Small tables with named rows and columns. After each table, cells are looked up by row and column.

rivadus:
columns: sedo, rof, buv, pilaboz, foz, soz, tafusim, sop
nizeg: [-985, 340, -23, 45, -427, 517, -328, -200]
fosos: [-596, -83, -425, -175, -612, 226, -246, -239]
puni: [-635, 113, 14, -32, -236, 118, -378, -303]
pog: [-357, -203, -329, -228, -459, 53, -275, -398]
riz: [-415, 93, 10, -20, -176, -58, -229, -404]
debe: [-243, -263, -280, -246, -369, -156, -198, -390]
ser: [-308, 69, 38, -25, -9, -214, -108, -416]
sifun: [-97, -327, -264, -331, -277, -301, -175, -385]
dar: [-177, -35, 63, -7, -29, -380, 5, -362]
pofak: [58, -402, -250, -354, -228, -435, -117, -304]
sogupor: [-18, -99, 59, -87, 97, -490, -42, -263]
vegu: [177, -403, -265, -423, -159, -699, -162, -289]
mosanu: [169, -183, 52, -237, 138, -669, -61, -187]
tofiz: [269, -576, -219, -374, -131, -792, -82, -221]

tafusim of sogupor = -42
foz of tofiz = -131
buv of debe = -280
rof of tofiz = -576
tafusim of sifun = -175
sedo of pofak = 58
buv of puni = 14

Table doso
	nel	migida	lusufa	let	dat
zugod	-0.42	2.55	1.35	-0.95	-1.25
pap	-0.81	-7.50	-6.49	0.05	0.55
zev	-0.35	7.55	7.70	-1.43	-3.38
lozof	-1.04	2.18	3.07	-0.16	1.04
dupib	-0.66	0.82	0.62	-0.38	-0.21
kodoso	-0.58	-1.14	-1.01	0.40	1.07

lusufa of zev: 7.70
let of dupib: -0.38
dat of zugod: -1.25
migida of pap: -7.50
let of zugod: -0.95
nel of dupib: -0.66
dat of kodoso: 1.07
dat of lozof: 1.04
let of pap: 0.05
nel of lozof: -1.04
Which row has the largest nel? zev

Table did
,guvodir,sut,bosa,seg,kur,bik,pabodu,migidet,medozu
nak,-6,-29,6,-53,7,-40,-2,28,-34
vule,-9,-31,-7,-47,9,-19,-6,-23,-28
giv,-41,-17,4,-23,-2,-20,-10,-22,-23
fisubun,-2,-33,6,-46,10,-34,2,31,-39
buf,-26,-36,-16,-51,12,6,-10,-6,-40
gim,12,-7,11,57,7,-12,-22,-8,-15
mubonil,-39,-16,-7,-11,-4,0,-20,-11,-28
gebitif,25,32,-23,6,-33,-13,-19,-12,37
lozi,-42,-27,2,-32,5,-6,-10,-21,-35
dabonuz,-43,-27,-1,-41,2,-11,-8,-15,-34
nen,-40,-5,-10,-34,-13,-17,-10,-23,-5
sobu,-15,-26,-27,-27,8,38,-17,-33,-29
zar,2,-39,-2,-42,16,-6,-15,1,-49

migidet of lozi is -21
pabodu of gim is -22
sut of vule is -31
migidet of gim is -8
guvodir of mubonil is -39
sut of sobu is -26
medozu of sobu is -29
migidet of vule is -23
guvodir of vule is -9
bik of nen is -17
bosa of sobu is -27
bik of mubonil is 0
seg of gim is 57
medozu of lozi is -35
kur of gim is 7
pabodu of zar is -15
guvodir of dabonuz is -43
medozu of zar is -49
sut of nak is -29

digoso =
	gis	mivizoz	sado	dufotod	tez	sepul
fur	23	28	78	52	47	65
lomop	48	48	46	71	73	55
luf	50	49	46	68	67	56
rol	56	50	51	58	49	53
lunife	51	58	46	59	46	47
lupo	52	58	45	61	47	47
sagolub	71	52	62	32	1	44

sado of sagolub: 62
tez of lupo: 47
sado of rol: 51
mivizoz of lupo: 58
sepul of luf: 56
gis of lomop: 48
dufotod of fur: 52
mivizoz of sagolub: 52
sepul of lomop: 55
dufotod of luf: 68
tez of fur: 47
Which row has the largest sepul? fur

dun =
	godi	gune	vuk
vuzabep	168	79	181
vok	185	63	140
gaz	162	93	200
ridut	158	118	223
tegore	205	57	96

What is the godi of vok in dun?
185
What is the godi of vuzabep in dun?
168
What is the gune of gaz in dun?
93
What is the godi of tegore in dun?
205
What is the vuk of ridut in dun?
223
What is the vuk of vuzabep in dun?
181
What is the gune of vok in dun?
63
What is the vuk of gaz in dun?
200

mir =
	kebu	lel
pefaf	7.729	5.513
tevefi	-4.884	0.073
kosu	-3.470	1.311
tudetum	1.411	2.952
pugebo	1.817	3.521
komotu	3.521	-8.071
ves	5.346	4.350
zuda	3.521	8.121

komotu, kebu => 3.521
tevefi, lel => 0.073
zuda, lel => 8.121
pefaf, lel => 5.513
pugebo, kebu => 1.817
tevefi, kebu => -4.884
kosu, kebu => -3.470
pefaf, kebu => 7.729
ves, lel => 4.350
pugebo, lel => 3.521
kosu, lel => 1.311
ves, kebu => 5.346
tudetum, kebu => 1.411
komotu, lel => -8.071
tudetum, lel => 2.952
zuda, kebu => 3.521
Row with the largest kebu: pefaf

limebe:
         zikib   rutu   bebi    dor  nenuv    rer  rimob  pavoru   gope
tugu     -0.48   0.24   0.65   0.43   0.10  -0.64  -0.45   -0.03   0.18
lub      -0.11   0.21   0.28   0.19   0.08  -0.34  -0.19    0.15  -0.05
muti     -0.18  -0.26   0.21   0.47   0.14  -0.13   0.27    0.02  -0.05
sez      -0.17   0.10   0.39  -0.19   0.02  -0.36  -0.46   -0.41   0.65
velativ  -0.08   0.23   0.03   0.06  -0.02  -0.15  -0.19    0.21  -0.15
tez      -0.19  -0.17  -0.11   0.21  -0.16   0.00   0.23   -0.15  -0.03
zogemak   0.17   0.06   0.27  -0.30   0.08  -0.17  -0.35   -0.22   0.54
nuvunek  -0.01   0.16  -0.09  -0.03  -0.05   0.02  -0.10    0.22  -0.21
des      -0.15  -0.19  -0.18   0.02  -0.41   0.15   0.20   -0.24  -0.09
fus       0.21   0.05   0.08  -0.38   0.11   0.01  -0.18   -0.18   0.39
fis       0.05   0.22  -0.25  -0.21  -0.16   0.16  -0.04    0.23  -0.25
boti     -0.12  -0.24  -0.42  -0.19  -0.49   0.30   0.21   -0.29  -0.11
duro      0.45   0.00  -0.02  -0.48   0.05   0.05   0.01   -0.17   0.31

What is the gope of des in limebe? -0.09
What is the nenuv of des in limebe? -0.41
What is the rer of lub in limebe? -0.34
What is the rutu of fis in limebe? 0.22
What is the dor of duro in limebe? -0.48
What is the gope of nuvunek in limebe? -0.21
What is the bebi of des in limebe? -0.18
What is the zikib of velativ in limebe? -0.08
What is the nenuv of duro in limebe? 0.05
What is the rimob of boti in limebe? 0.21
Which row has the largest rutu? tugu

muf:
	nuf	maz	zim	gad	zubu	vur	momir	roketa
lis	244	111	213	78	140	187	177	135
fufavo	126	225	76	153	198	79	106	184
lom	220	149	248	88	160	179	177	162
fefa	176	36	193	107	85	197	165	104
gakig	212	95	225	106	96	203	181	120

momir of fufavo: 106
maz of lom: 149
maz of lis: 111
vur of fufavo: 79
vur of lis: 187
roketa of fefa: 104
zubu of gakig: 96
zim of gakig: 225
nuf of fufavo: 126
nuf of lis: 244
maz of fefa: 36
momir of fefa: 165
zubu of fefa: 85
vur of lom: 179
momir of lis: 177
vur of fefa: 197
zubu of fufavo: 198
Which row has the largest zubu? fufavo

fizu.csv
,bot,bugi,lasukil,vule,gel,tizafir,bovokuz,mafizot
soromit,80,115,176,207,67,119,110,97
mapugup,131,145,146,57,142,104,133,87
zinedon,92,90,110,115,136,103,82,136
gugezab,174,124,65,24,169,98,117,97
fatu,175,124,57,43,155,112,127,111
vubo,117,107,125,98,138,87,87,88
nuf,189,112,51,50,160,85,97,71
por,68,134,166,176,71,162,158,166

bovokuz of mapugup: 133
mafizot of vubo: 88
vule of zinedon: 115
lasukil of vubo: 125
bovokuz of por: 158
bot of mapugup: 131
gel of gugezab: 169
bot of soromit: 80
lasukil of gugezab: 65
tizafir of mapugup: 104
gel of fatu: 155
tizafir of vubo: 87
gel of zinedon: 136
vule of fatu: 43
bugi of fatu: 124
bugi of soromit: 115
Row with the largest mafizot: por

mak.tsv
	zapomam	makor	doma	kos	diru	folotif
rikaru	682	370	673	591	468	663
pimudo	579	467	594	573	509	625
zaso	500	478	439	604	610	489
rurozag	496	507	505	459	469	475
vidov	518	554	509	457	486	476
mazi	514	558	500	517	527	542
vev	429	505	423	439	476	415
los	493	583	456	540	590	474
pamom	521	559	603	82	150	299
kozed	134	925	172	410	682	296
lam	368	643	305	553	695	323
ger	648	358	600	555	459	591

What is the folotif of vev in mak?
415
What is the doma of pimudo in mak?
594
What is the zapomam of vidov in mak?
518
What is the folotif of rikaru in mak?
663
What is the makor of rurozag in mak?
507
What is the zapomam of rikaru in mak?
682
What is the zapomam of vev in mak?
429
What is the diru of kozed in mak?
682
What is the diru of vev in mak?
476
What is the doma of zaso in mak?
439
What is the diru of los in mak?
590
What is the folotif of rurozag in mak?
475
What is the zapomam of pamom in mak?
521
What is the makor of ger in mak?
358
What is the makor of kozed in mak?
925
What is the kos of pamom in mak?
82
What is the folotif of ger in mak?
591
What is the makor of vev in mak?
505
What is the diru of mazi in mak?
527
Row with the largest folotif: rikaru

gusevag.csv
,teb,kefa,zipev,lupid,mobos,rop,fata,gediti,nidor,nuzoro
dupu,2.26,2.39,1.05,3.72,2.78,-5.64,2.59,3.24,1.44,-8.21
sakuzof,1.32,2.24,3.12,2.58,1.95,3.23,2.36,2.16,0.65,3.69
mogater,2.70,2.13,1.96,2.32,2.14,2.87,2.15,2.38,3.08,2.97
sib,-0.54,-1.03,1.92,6.29,-3.86,3.46,3.76,1.47,2.05,4.41
sok,2.35,2.26,2.20,2.37,2.26,2.11,2.30,2.33,2.41,2.04
toru,2.18,1.98,2.32,1.47,1.30,2.32,3.86,0.76,4.76,2.58
suzisu,5.65,2.02,-0.30,0.68,2.38,2.04,2.84,1.66,9.94,1.55

What is the zipev of toru in gusevag?
2.32
What is the rop of sok in gusevag?
2.11
What is the lupid of mogater in gusevag?
2.32
What is the nuzoro of sib in gusevag?
4.41
What is the kefa of sok in gusevag?
2.26
What is the rop of toru in gusevag?
2.32
What is the fata of toru in gusevag?
3.86
What is the mobos of toru in gusevag?
1.30
What is the kefa of suzisu in gusevag?
2.02
What is the lupid of sok in gusevag?
2.37
What is the kefa of sakuzof in gusevag?
2.24
What is the nidor of sakuzof in gusevag?
0.65
What is the teb of dupu in gusevag?
2.26
What is the gediti of sakuzof in gusevag?
2.16
What is the lupid of suzisu in gusevag?
0.68
What is the fata of dupu in gusevag?
2.59
What is the fata of sok in gusevag?
2.30
Which row has the largest lupid? sib

